Below is a small trained network, with its code and all its weights. Each question gives an input and a class and asks what happens when units are switched off, that is, made to give their printed mean instead of their output.

import numpy as np


def w(rows, s, z=0):
    codes = np.array(rows[::2]) - 128.0
    scale = np.full(codes.shape[1], s)
    scale[-1] = z or s
    return codes * scale


def f(y):
    return np.maximum(y, 0)


def log_softmax(a):
    a = a - a.max(-1, keepdims=True)
    return a - np.log(np.exp(a).sum(-1, keepdims=True))


def net(x, mask):
    res = np.array(x, float).reshape(1, 4) / 4 @ E
    y = f(res @ A[0][:, :-1].T + A[0][:, -1])
    res = res + np.where(mask, y, B[0][:, -1]) @ B[0][:, :-1]
    return log_softmax(res[-1] @ U[:, :-1].T + U[:, -1])


A, B = {}, {}
E = w([
[112,89,254],'x0',
[84,231,165],'x1',
[131,128,127],'x2',
[254,160,153],'x3',
],0.011)
A[0] = w([
[170,163,131,128],'N0',
[57,141,90,151],'N1',
[126,90,146,130],'N2',
[94,182,186,107],'N3',
[119,58,190,160],'N4',
[94,130,87,185],'N5',
[162,117,141,105],'N6',
[159,196,126,133],'N7',
[85,191,212,68],'N8',
[86,175,251,71],'N9',
[141,207,102,152],'N10',
[119,85,153,122],'N11',
[94,73,156,142],'N12',
[241,161,146,165],'N13',
[141,200,124,120],'N14',
[232,149,145,178],'N15',
[124,116,43,193],'N16',
[72,191,89,62],'N17',
[139,178,119,131],'N18',
[113,85,151,115],'N19',
[175,185,141,114],'N20',
[164,108,149,80],'N21',
[2,101,110,253],'N22',
[107,49,166,174],'N23',
[231,154,145,165],'N24',
[160,114,147,73],'N25',
[48,115,113,217],'N26',
[192,108,103,164],'N27',
[79,86,140,147],'N28',
[178,102,161,40],'N29',
[124,75,165,134],'N30',
],0.011,0.0072)
B[0] = w([
[115,149,181,157],'N0',
[158,143,72,192],'N1',
[97,132,142,149],'N2',
[178,123,72,167],'N3',
[58,118,153,182],'N4',
[151,123,45,183],'N5',
[138,94,133,143],'N6',
[91,171,194,165],'N7',
[225,91,53,171],'N8',
[246,26,28,184],'N9',
[103,196,208,179],'N10',
[67,143,156,151],'N11',
[62,140,145,166],'N12',
[141,105,249,205],'N13',
[55,226,164,162],'N14',
[155,99,241,202],'N15',
[193,117,42,206],'N16',
[153,226,95,171],'N17',
[104,159,161,155],'N18',
[63,154,159,150],'N19',
[80,159,183,161],'N20',
[115,73,151,142],'N21',
[77,160,64,255],'N22',
[56,132,136,183],'N23',
[143,112,194,198],'N24',
[114,68,139,138],'N25',
[97,151,64,212],'N26',
[170,90,161,179],'N27',
[64,144,135,170],'N28',
[83,2,188,144],'N29',
[47,144,164,161],'N30',
],0.0083,0.014)
U = w([
[148,84,52,239],'0',
[52,200,192,107],'1',
[254,97,160,214],'2',
[120,57,187,2],'3',
[136,223,93,20],'4',
],0.009,0.0078)

Each question gives the input, the list of numbers given to net, and the class t.
The units are the neurons (one row each of A and B). Each row of codes is followed by its name. A weight is (code - 128) times the scale printed after its matrix; where a second scale follows, it is the last column's (A, B and U).
mask holds one flag per neuron, in row order. A switched-off neuron (its flag False) gives its mean, the last column of its row in B, instead of its output. The means were averaged over made-up inputs and are rounded, as every weight is.
A unit's drop is (log p(t) with every unit on - log p(t) with that unit switched off) / (log p(t) with every unit on - log p(t) with every unit switched off).
The circuit of an input: a set's keep is (log p(t) with only the set's units on - log p(t) with every unit switched off) / (log p(t) with every unit on - log p(t) with every unit switched off). Starting from the 12 units with the biggest drops (on a tie, the unit counted first), units are removed one at a time, each time the one whose removal leaves the highest keep (on an exact tie, the one counted first), for as long as the keep stays at least 0.8.
circuit, biggest first: the units of the circuit, biggest drop first
top k neurons: the k neurons with the biggest drops, biggest first
drop when u is switched off: that unit's drop, to one decimal
input [0,2,6,7], class 1: top 2 neurons -> [N9, N20]
input [1,-6,4,0], class 1: circuit, biggest first -> [N9]
input [2,8,-6,6], class 2: top 2 neurons -> [N9, N8]
input [-5,2,-7,-6], class 4: top 2 neurons -> [N17, N9]
input [-2,0,5,2], class 2: circuit, biggest first -> [N22, N26]
input [1,-8,5,-6], class 1: circuit, biggest first -> [N9, N23]
input [2,6,6,5], class 2: top 2 neurons -> [N9, N8]
input [1,-5,-5,0], class 1: top 2 neurons -> [N9, N8]
input [-6,2,-8,-3], class 4: top 2 neurons -> [N9, N17]
input [2,8,-2,-5], class 0: top 2 neurons -> [N9, N8]
input [-1,-1,-4,2], class 2: drop when N11 is switched off -> 0.0
input [-1,3,7,-6], class 4: drop when N17 is switched off -> 0.2
input [8,3,7,-7], class 0: drop when N9 is switched off -> 0.6
